Below are the code and all the weights of a small trained network. Each question names an input and a class and asks about switching units off, where a switched-off unit gives its printed mean instead of its output.

import numpy as np


def w(rows, s, z=0):
    codes = np.array(rows[::2]) - 128.0
    scale = np.full(codes.shape[1], s)
    scale[-1] = z or s
    return codes * scale


def f(y):
    return y / 2 * (1 + np.tanh(0.7978845608 * (y + 0.044715 * y**3)))


def log_softmax(a):
    a = a - a.max(-1, keepdims=True)
    return a - np.log(np.exp(a).sum(-1, keepdims=True))


def net(x, mask):
    res = np.array(x, float).reshape(1, 3) / 4 @ E
    y = f(res @ A[0][:, :-1].T + A[0][:, -1])
    res = res + np.where(mask, y, B[0][:, -1]) @ B[0][:, :-1]
    return log_softmax(res[-1] @ U[:, :-1].T + U[:, -1])


A, B = {}, {}
E = w([
[218,121,59],'x0',
[139,2,102],'x1',
[204,95,199],'x2',
],0.0081)
A[0] = w([
[138,167,139,59],'N0',
[169,122,180,55],'N1',
[141,161,138,56],'N2',
[147,182,142,64],'N3',
[178,142,85,143],'N4',
[77,103,210,83],'N5',
[123,76,112,31],'N6',
[139,135,130,92],'N7',
[139,136,125,237],'N8',
[76,137,71,76],'N9',
[59,124,177,86],'N10',
[85,133,95,188],'N11',
[161,127,162,51],'N12',
[137,177,141,77],'N13',
[132,103,115,129],'N14',
[137,121,123,9],'N15',
[78,144,66,133],'N16',
[81,139,75,99],'N17',
[151,124,107,26],'N18',
[71,117,170,105],'N19',
[80,120,172,70],'N20',
[130,163,131,51],'N21',
[79,149,46,20],'N22',
[125,120,153,67],'N23',
[152,201,173,101],'N24',
[136,201,139,87],'N25',
[83,102,75,97],'N26',
[174,104,188,85],'N27',
[199,152,70,69],'N28',
[140,121,147,32],'N29',
[164,121,190,203],'N30',
[115,137,139,254],'N31',
[137,198,129,81],'N32',
[186,150,83,58],'N33',
[99,4,119,67],'N34',
[183,129,189,106],'N35',
[180,148,85,60],'N36',
[178,124,200,77],'N37',
[150,195,148,76],'N38',
],0.018,0.0056)
B[0] = w([
[92,135,146,133],'N0',
[137,192,162,156],'N1',
[96,138,151,128],'N2',
[82,128,138,148],'N3',
[143,70,146,179],'N4',
[146,79,219,210],'N5',
[57,144,185,151],'N6',
[125,134,142,120],'N7',
[148,97,75,177],'N8',
[147,195,160,172],'N9',
[139,79,187,199],'N10',
[163,141,91,187],'N11',
[127,176,173,136],'N12',
[89,130,128,147],'N13',
[112,104,118,147],'N14',
[103,149,188,111],'N15',
[166,187,125,191],'N16',
[151,184,141,172],'N17',
[99,142,212,122],'N18',
[139,86,177,189],'N19',
[131,98,187,170],'N20',
[96,143,149,128],'N21',
[143,217,193,172],'N22',
[126,143,160,124],'N23',
[67,122,102,185],'N24',
[76,126,101,173],'N25',
[109,179,149,171],'N26',
[144,198,131,183],'N27',
[132,69,209,183],'N28',
[110,167,175,117],'N29',
[175,159,74,209],'N30',
[158,92,59,195],'N31',
[78,132,113,167],'N32',
[129,97,205,163],'N33',
[2,125,82,254],'N34',
[157,195,147,183],'N35',
[129,101,199,157],'N36',
[151,216,158,181],'N37',
[74,122,121,165],'N38',
],0.056,0.0087)
U = w([
[2,134,110,150],'0',
[185,224,152,117],'1',
[159,39,231,134],'2',
[189,83,23,253],'3',
[134,110,124,43],'4',
],0.0087,0.0052)

Each question gives the input, the list of numbers given to net, and the class t.
The units are the neurons (one row each of A and B). Each row of codes is followed by its name. A weight is (code - 128) times the scale printed after its matrix; where a second scale follows, it is the last column's (A, B and U).
mask holds one flag per neuron, in row order. A switched-off neuron (its flag False) gives its mean, the last column of its row in B, instead of its output. The means were averaged over made-up inputs and are rounded, as every weight is.
A unit's drop is (log p(t) with every unit on - log p(t) with that unit switched off) / (log p(t) with every unit on - log p(t) with every unit switched off).
The circuit of an input: a set's keep is (log p(t) with only the set's units on - log p(t) with every unit switched off) / (log p(t) with every unit on - log p(t) with every unit switched off). Starting from the 12 units with the biggest drops (on a tie, the unit counted first), units are removed one at a time, each time the one whose removal leaves the highest keep (on an exact tie, the one counted first), for as long as the keep stays at least 0.8.
units of the circuit, in order: the units of the circuit, biggest drop first
k most important neurons: the k neurons with the biggest drops, biggest first
drop when u is switched off: that unit's drop, to one decimal
input [-4,8,4], class 0: units of the circuit, in order : N34
input [-2,7,8], class 1: 2 most important neurons : N37, N27
input [5,5,5], class 0: 2 most important neurons : N34, N5
input [6,6,2], class 0: 4 most important neurons : N34, N5, N10, N19
input [3,-2,-2], class 3: 2 most important neurons : N5, N34
input [7,6,-7], class 1: 3 most important neurons : N22, N16, N26
input [-6,-5,-5], class 2: 3 most important neurons : N34, N10, N19
input [-7,-6,2], class 2: 4 most important neurons : N5, N34, N10, N19
input [4,-2,-2], class 2: 3 most important neurons : N34, N30, N28
input [6,7,7], class 0: 2 most important neurons : N34, N6
input [1,3,-4], class 1: 2 most important neurons : N26, N22
input [-1,7,5], class 0: drop when N34 is switched off : 5.6
input [4,7,6], class 0: drop when N34 is switched off : 6.2
input [4,0,3], class 2: units of the circuit, in order : N28
input [2,-3,0], class 3: drop when N34 is switched off : 0.5
